Below are the code and all the weights of a small trained network. Each question names an input and a target symbol and asks about switching units off, where a switched-off unit gives its printed mean instead of its output.

import numpy as np


def w(rows, s, z=0):
    codes = np.array(rows[::2]) - 128.0
    scale = np.full(codes.shape[1], s)
    scale[-1] = z or s
    return codes * scale


def softmax(a):
    e = np.exp(a - a.max(-1, keepdims=True))
    return e / e.sum(-1, keepdims=True)


def log_softmax(a):
    a = a - a.max(-1, keepdims=True)
    return a - np.log(np.exp(a).sum(-1, keepdims=True))


def net(x, mask):
    ids = ['ΓΛΦΩαβδεζηθπστψ'.index(c) for c in x.split()]
    T = len(ids)
    res = E[ids] + P[:T]
    u = 0
    for l in range(3):
        r = res
        for j in range(3):
            rows = slice(3 * j, 3 * j + 3)
            q, k, v = (r @ M[l][rows].T for M in (Q, K, V))
            z = softmax(np.where(np.tri(T) > 0, q @ k.T / 3**0.5, -1e9)) @ v
            o = O[l][rows]
            res = res + np.where(mask[u + j], z, o[:, -1]) @ o[:, :-1]
        u += 3
    return log_softmax(res[-1] @ U[:, :-1].T + U[:, -1])


Q, K, V, O = {}, {}, {}, {}
E = w([
[95,105,201],'Γ',
[130,105,125],'Λ',
[191,107,70],'Φ',
[167,245,173],'Ω',
[2,95,210],'α',
[166,168,176],'β',
[76,65,165],'δ',
[145,42,91],'ε',
[114,85,148],'ζ',
[171,126,114],'η',
[185,185,151],'θ',
[204,234,83],'π',
[160,125,107],'σ',
[136,73,135],'τ',
[164,125,105],'ψ',
],0.017)
P = w([
[83,4,84],'0',
[42,52,62],'1',
[39,36,48],'2',
[77,70,62],'3',
[116,12,98],'4',
[89,58,52],'5',
[123,39,68],'6',
[159,19,94],'7',
[172,20,62],'8',
],0.0023)
Q[0] = w([
[141,87,160],'0.h1',
[105,164,143],'0.h1',
[123,149,187],'0.h1',
[253,133,164],'0.h2',
[32,227,129],'0.h2',
[132,181,141],'0.h2',
[145,146,74],'0.h3',
[193,119,156],'0.h3',
[116,138,85],'0.h3',
],0.017)
K[0] = w([
[142,80,118],'0.h1',
[79,127,129],'0.h1',
[91,197,160],'0.h1',
[220,108,152],'0.h2',
[66,223,144],'0.h2',
[163,204,140],'0.h2',
[157,168,2],'0.h3',
[200,109,161],'0.h3',
[131,147,83],'0.h3',
],0.014)
V[0] = w([
[196,154,122],'0.h1',
[127,138,165],'0.h1',
[133,101,186],'0.h1',
[95,80,86],'0.h2',
[254,152,195],'0.h2',
[13,138,185],'0.h2',
[132,172,163],'0.h3',
[103,122,109],'0.h3',
[173,66,163],'0.h3',
],0.0066)
O[0] = w([
[132,68,188,54],'0.h1',
[113,105,91,124],'0.h1',
[96,199,58,225],'0.h1',
[166,135,191,248],'0.h2',
[4,179,79,84],'0.h2',
[125,132,112,111],'0.h2',
[164,2,113,76],'0.h3',
[113,205,91,136],'0.h3',
[57,173,86,254],'0.h3',
],0.0067,0.00083)
Q[1] = w([
[197,72,73],'1.h1',
[105,189,164],'1.h1',
[171,63,86],'1.h1',
[109,138,82],'1.h2',
[170,89,19],'1.h2',
[124,125,101],'1.h2',
[80,94,249],'1.h3',
[162,200,73],'1.h3',
[135,182,65],'1.h3',
],0.017)
K[1] = w([
[40,47,224],'1.h1',
[175,211,156],'1.h1',
[55,27,131],'1.h1',
[82,143,16],'1.h2',
[148,133,6],'1.h2',
[86,107,116],'1.h2',
[202,184,123],'1.h3',
[145,149,179],'1.h3',
[96,81,144],'1.h3',
],0.016)
V[1] = w([
[119,49,78],'1.h1',
[105,158,78],'1.h1',
[168,114,102],'1.h1',
[129,179,146],'1.h2',
[102,143,161],'1.h2',
[129,124,248],'1.h2',
[106,121,174],'1.h3',
[145,88,145],'1.h3',
[86,131,127],'1.h3',
],0.016)
O[1] = w([
[171,154,220,140],'1.h1',
[203,123,179,80],'1.h1',
[212,121,131,23],'1.h1',
[64,199,73,42],'1.h2',
[76,52,1,142],'1.h2',
[47,108,16,255],'1.h2',
[38,108,74,151],'1.h3',
[154,47,164,159],'1.h3',
[198,63,112,136],'1.h3',
],0.0099,0.00098)
Q[2] = w([
[113,67,210],'2.h1',
[154,119,188],'2.h1',
[153,68,104],'2.h1',
[164,233,153],'2.h2',
[151,175,79],'2.h2',
[122,37,197],'2.h2',
[128,1,64],'2.h3',
[64,40,165],'2.h3',
[89,28,111],'2.h3',
],0.013)
K[2] = w([
[93,85,214],'2.h1',
[43,166,209],'2.h1',
[149,126,110],'2.h1',
[138,47,175],'2.h2',
[162,88,157],'2.h2',
[113,113,172],'2.h2',
[96,56,149],'2.h3',
[106,3,118],'2.h3',
[45,25,138],'2.h3',
],0.012)
V[2] = w([
[128,140,251],'2.h1',
[155,131,93],'2.h1',
[109,254,193],'2.h1',
[96,228,43],'2.h2',
[45,89,193],'2.h2',
[161,164,116],'2.h2',
[211,45,58],'2.h3',
[81,53,158],'2.h3',
[171,2,159],'2.h3',
],0.0067)
O[2] = w([
[74,117,134,112],'2.h1',
[154,137,126,122],'2.h1',
[129,119,3,32],'2.h1',
[127,133,157,128],'2.h2',
[88,75,51,172],'2.h2',
[152,71,158,93],'2.h2',
[73,178,158,158],'2.h3',
[71,176,194,252],'2.h3',
[141,139,220,180],'2.h3',
],0.0071,0.002)
U = w([
[226,252,146,50],'Γ',
[140,117,192,89],'Λ',
[175,188,166,113],'Φ',
[203,139,196,18],'Ω',
[154,51,197,2],'α',
[174,187,161,110],'β',
[211,151,86,198],'δ',
[171,185,163,126],'ε',
[132,190,116,181],'ζ',
[122,241,56,13],'η',
[117,154,184,217],'θ',
[70,194,164,177],'π',
[98,157,153,192],'σ',
[98,170,109,117],'τ',
[91,89,89,52],'ψ',
],0.013,0.0091)

Each question gives the input, a string of symbols that net reads in full, and the target symbol t.
The units are the heads (3 rows each of Q, K, V and O). Each row of codes is followed by its name. A weight is (code - 128) times the scale printed after its matrix; where a second scale follows, it is the last column's (O and U).
mask holds one flag per head, layer by layer. A switched-off head (its flag False) gives its mean, the last column of its rows in O, instead of its output. The means were averaged over made-up inputs and are rounded, as every weight is.
A unit's drop is (log p(t) with every unit on - log p(t) with that unit switched off) / (log p(t) with every unit on - log p(t) with every unit switched off).
The circuit of an input: a set's keep is (log p(t) with only the set's units on - log p(t) with every unit switched off) / (log p(t) with every unit on - log p(t) with every unit switched off). Starting from all 9 units, units are removed one at a time, each time the one whose removal leaves the highest keep (on an exact tie, the one counted first), for as long as the keep stays at least 0.8.
circuit, biggest first: the units of the circuit, biggest drop first
most important unit: the unit with the biggest drop
which heads matter: for each layer, one digit per head in row order, 1 if its drop is at least 0.15 and else 0, layers parted by /
drop when u is switched off: that unit's drop, to one decimal
input Λ π τ, target δ: circuit, biggest first	[1.h3 2.h3 1.h2]
input β ε α ψ ζ, target π: circuit, biggest first	[1.h2 2.h3 1.h1]
input π π θ, target δ: which heads matter	010 / 011 / 101
input τ τ Ω η σ ε Φ, target Ω: which heads matter	000 / 110 / 000
input α τ ζ τ Ω δ ε, target θ: circuit, biggest first	[2.h3 1.h2 1.h1]
input Λ ζ α δ η ψ Φ ε, target θ: circuit, biggest first	[1.h1 2.h3 1.h2]
input Ω θ ε τ τ α ζ Ω, target π: most important unit	0.h2
input ψ δ π ψ η η π Ω, target δ: circuit, biggest first	[1.h1 2.h3]
input τ ζ Φ, target Ω: which heads matter	000 / 010 / 000
input Ω σ Ω τ α ψ σ, target π: circuit, biggest first	[1.h1 2.h3 1.h2 1.h3]
input π η ε θ, target δ: circuit, biggest first	[2.h3 1.h3]
input δ θ δ θ β ε π Λ β, target δ: circuit, biggest first	[2.h3 1.h2 0.h1 0.h2]
input Λ β β Ω α θ δ ζ, target π: which heads matter	000 / 110 / 001
input ε Ω α β, target π: circuit, biggest first	[1.h2 2.h3]
input π ψ η, target δ: circuit, biggest first	[2.h3 1.h3]
input α σ β Φ Ω, target η: most important unit	0.h1
input δ β π π ψ τ, target δ: which heads matter	010 / 011 / 111
input τ π β, target δ: which heads matter	010 / 111 / 001
input ζ ζ β η β α α Ω Λ, target π: which heads matter	010 / 110 / 001
input σ ε α θ β α Φ Λ, target π: circuit, biggest first	[1.h1]
input σ θ π Ω π θ θ π, target δ: which heads matter	000 / 000 / 101
input β β ψ τ ε, target α: which heads matter	000 / 010 / 100
input π τ σ, target δ: circuit, biggest first	[2.h3 1.h2]
input η Φ ε, target Ω: drop when 1.h3 is switched off	0.0
input ψ τ α, target ψ: drop when 0.h2 is switched off	-0.2
input Λ Γ ψ Φ ε τ η Ω, target η: drop when 0.h3 is switched off	0.1
input τ α ψ θ π, target δ: drop when 1.h2 is switched off	0.5
